Below are the code and all the weights of a small trained network. Each question names an input and a class and asks about switching units off, where a switched-off unit gives its printed mean instead of its output.

import numpy as np


def w(rows, s, z=0):
    codes = np.array(rows[::2]) - 128.0
    scale = np.full(codes.shape[1], s)
    scale[-1] = z or s
    return codes * scale


def f(y):
    return y / 2 * (1 + np.tanh(0.7978845608 * (y + 0.044715 * y**3)))


def log_softmax(a):
    a = a - a.max(-1, keepdims=True)
    return a - np.log(np.exp(a).sum(-1, keepdims=True))


def net(x, mask):
    res = np.array(x, float).reshape(1, 5) / 4 @ E
    y = f(res @ A[0][:, :-1].T + A[0][:, -1])
    res = res + np.where(mask, y, B[0][:, -1]) @ B[0][:, :-1]
    return log_softmax(res[-1] @ U[:, :-1].T + U[:, -1])


A, B = {}, {}
E = w([
[83,207,130,183,127,133,86,145],'x0',
[197,105,184,3,148,167,73,120],'x1',
[119,27,212,161,138,46,96,63],'x2',
[149,193,182,69,174,45,246,119],'x3',
[80,127,117,86,42,157,160,41],'x4',
],0.0076)
A[0] = w([
[100,119,76,212,137,123,127,141,253],'N1',
[165,124,247,97,191,84,160,125,191],'N2',
[126,14,219,126,113,96,120,54,241],'N3',
[60,192,29,164,98,125,176,128,222],'N4',
[133,134,185,99,180,95,160,141,127],'N5',
[118,25,160,122,107,104,103,51,143],'N6',
[61,118,200,137,130,135,95,91,205],'N7',
[122,34,179,145,67,109,79,68,118],'N8',
[34,107,172,218,92,126,69,85,202],'N9',
[83,178,82,140,96,123,184,96,151],'N10',
[134,143,45,230,166,121,97,204,145],'N11',
[190,117,137,2,128,186,129,138,227],'N12',
[154,166,215,112,201,72,170,133,194],'N13',
[56,178,89,120,81,114,229,93,181],'N14',
[138,148,77,127,126,167,62,165,216],'N15',
],0.0082,0.0029)
B[0] = w([
[86,157,180,200,113,150,136,178,220],'N1',
[192,105,129,104,222,16,99,143,221],'N2',
[116,111,23,179,163,49,158,53,254],'N3',
[124,171,225,145,47,186,204,139,244],'N4',
[187,119,166,103,159,66,112,144,173],'N5',
[88,132,40,149,127,114,143,40,215],'N6',
[148,174,107,162,126,91,98,109,182],'N7',
[54,141,35,196,126,133,109,41,218],'N8',
[100,223,141,196,112,115,87,138,239],'N9',
[167,155,167,131,61,140,212,100,187],'N10',
[20,58,243,193,165,175,135,246,238],'N11',
[193,90,132,2,109,158,55,101,237],'N12',
[221,133,209,109,209,16,132,162,216],'N13',
[192,187,161,95,92,113,240,81,214],'N14',
[70,138,153,112,107,209,55,157,207],'N15',
],0.0072,0.008)
U = w([
[43,112,207,207,139,181,103,243,109],'0',
[167,138,141,16,85,223,2,130,180],'1',
[132,5,56,111,142,126,154,80,6],'2',
[167,206,201,117,45,155,236,125,178],'3',
[95,183,83,212,134,94,95,77,133],'4',
[216,103,190,90,234,48,119,156,167],'5',
],0.0079,0.0024)

Each question gives the input, the list of numbers given to net, and the class t.
The units are the neurons (one row each of A and B). Each row of codes is followed by its name. A weight is (code - 128) times the scale printed after its matrix; where a second scale follows, it is the last column's (A, B and U).
mask holds one flag per neuron, in row order. A switched-off neuron (its flag False) gives its mean, the last column of its row in B, instead of its output. The means were averaged over made-up inputs and are rounded, as every weight is.
A unit's drop is (log p(t) with every unit on - log p(t) with that unit switched off) / (log p(t) with every unit on - log p(t) with every unit switched off).
The circuit of an input: a set's keep is (log p(t) with only the set's units on - log p(t) with every unit switched off) / (log p(t) with every unit on - log p(t) with every unit switched off). Starting from the 12 units with the biggest drops (on a tie, the unit counted first), units are removed one at a time, each time the one whose removal leaves the highest keep (on an exact tie, the one counted first), for as long as the keep stays at least 0.8.
units of the circuit, in order: the units of the circuit, biggest drop first
unit that matters most: the unit with the biggest drop
k most important neurons: the k neurons with the biggest drops, biggest first
drop when u is switched off: that unit's drop, to one decimal
input [6,8,-8,8,0], class 5: units of the circuit, in order	(N13)
input [5,-2,5,5,4], class 5: 2 most important neurons	(N13, N2)
input [-7,6,2,6,7], class 5: 2 most important neurons	(N2, N13)
input [7,-7,6,2,4], class 3: 2 most important neurons	(N14, N4)
input [2,3,7,-7,-8], class 4: 2 most important neurons	(N3, N8)
input [-8,0,4,6,7], class 2: 2 most important neurons	(N3, N6)
input [-4,-3,-2,6,0], class 5: 2 most important neurons	(N13, N2)
input [1,3,7,2,1], class 4: 3 most important neurons	(N8, N3, N6)
input [4,-5,-6,-8,6], class 0: 3 most important neurons	(N11, N15, N1)
input [2,-1,-3,-5,5], class 3: 2 most important neurons	(N4, N11)
input [0,8,-6,6,7], class 1: 2 most important neurons	(N12, N3)
input [2,0,8,6,8], class 4: drop when N10 is switched off	0.0
input [-3,7,1,-2,1], class 2: drop when N9 is switched off	0.2
input [0,6,7,-3,-2], class 4: drop when N7 is switched off	0.1
input [-2,3,3,-2,5], class 2: unit that matters most	N1
